Below is a small trained network, with its code and all its weights. Each question gives an input and a class and asks what happens when units are switched off, that is, made to give their printed mean instead of their output.

import numpy as np


def w(rows, s, z=0):
    codes = np.array(rows[::2]) - 128.0
    scale = np.full(codes.shape[1], s)
    scale[-1] = z or s
    return codes * scale


def f(y):
    return np.maximum(y, 0)


def log_softmax(a):
    a = a - a.max(-1, keepdims=True)
    return a - np.log(np.exp(a).sum(-1, keepdims=True))


def net(x, mask):
    res = np.array(x, float).reshape(1, 4) / 4 @ E
    y = f(res @ A[0][:, :-1].T + A[0][:, -1])
    res = res + np.where(mask, y, B[0][:, -1]) @ B[0][:, :-1]
    return log_softmax(res[-1] @ U[:, :-1].T + U[:, -1])


A, B = {}, {}
E = w([
[115,96,146,192,215],'x0',
[110,105,255,106,113],'x1',
[167,178,164,197,166],'x2',
[184,74,191,136,139],'x3',
],0.013)
A[0] = w([
[144,94,106,69,75,111],'N0',
[71,140,108,104,46,136],'N1',
[82,117,251,138,170,174],'N2',
[171,45,118,192,220,253],'N3',
[182,240,167,166,83,184],'N4',
[144,103,210,147,52,194],'N5',
[130,95,179,98,132,123],'N6',
[98,172,98,70,107,102],'N7',
[58,139,56,109,117,173],'N8',
[164,51,173,88,159,185],'N9',
[41,137,193,153,141,172],'N10',
],0.012,0.0049)
B[0] = w([
[126,133,127,50,126,191],'N0',
[89,91,98,133,138,196],'N1',
[110,189,95,101,115,248],'N2',
[179,156,124,168,63,250],'N3',
[210,248,156,111,146,199],'N4',
[65,160,89,131,60,222],'N5',
[121,138,114,131,89,183],'N6',
[114,84,97,107,179,178],'N7',
[195,149,71,85,228,201],'N8',
[128,129,133,83,71,214],'N9',
[156,190,81,103,153,195],'N10',
],0.013,0.014)
U = w([
[176,87,198,91,73,155],'0',
[130,42,131,250,85,180],'1',
[77,24,96,103,156,59],'2',
[17,75,133,140,37,117],'3',
[112,61,210,152,142,3],'4',
[100,97,240,149,157,14],'5',
[165,200,125,134,143,177],'6',
],0.012,0.0046)

Each question gives the input, the list of numbers given to net, and the class t.
The units are the neurons (one row each of A and B). Each row of codes is followed by its name. A weight is (code - 128) times the scale printed after its matrix; where a second scale follows, it is the last column's (A, B and U).
mask holds one flag per neuron, in row order. A switched-off neuron (its flag False) gives its mean, the last column of its row in B, instead of its output. The means were averaged over made-up inputs and are rounded, as every weight is.
A unit's drop is (log p(t) with every unit on - log p(t) with that unit switched off) / (log p(t) with every unit on - log p(t) with every unit switched off).
The circuit of an input: a set's keep is (log p(t) with only the set's units on - log p(t) with every unit switched off) / (log p(t) with every unit on - log p(t) with every unit switched off). Starting from all 11 units, units are removed one at a time, each time the one whose removal leaves the highest keep (on an exact tie, the one counted first), for as long as the keep stays at least 0.8.
units of the circuit, in order: the units of the circuit, biggest drop first
top k neurons: the k neurons with the biggest drops, biggest first
drop when u is switched off: that unit's drop, to one decimal
input [-8,7,-8,0], class 3: units of the circuit, in order -> (N5)
input [-5,-5,-1,-8], class 2: units of the circuit, in order -> (N7, N1)
input [-2,-7,0,-7], class 2: units of the circuit, in order -> (N7, N3, N1)
input [5,8,-5,-5], class 3: top 4 neurons -> (N4, N8, N3, N5)
input [6,-3,-1,0], class 1: units of the circuit, in order -> (N4, N2, N10)
input [4,8,-5,-3], class 3: top 3 neurons -> (N4, N8, N5)
input [6,8,-2,6], class 3: drop when N5 is switched off -> 0.8
input [-7,8,-7,7], class 3: drop when N9 is switched off -> 0.0
input [6,-1,-7,-6], class 2: drop when N4 is switched off -> 0.4
input [-7,0,-2,2], class 2: drop when N3 is switched off -> 0.2
input [3,-4,0,2], class 1: top 2 neurons -> (N4, N2)
input [-1,4,-2,-5], class 2: top 2 neurons -> (N4, N3)
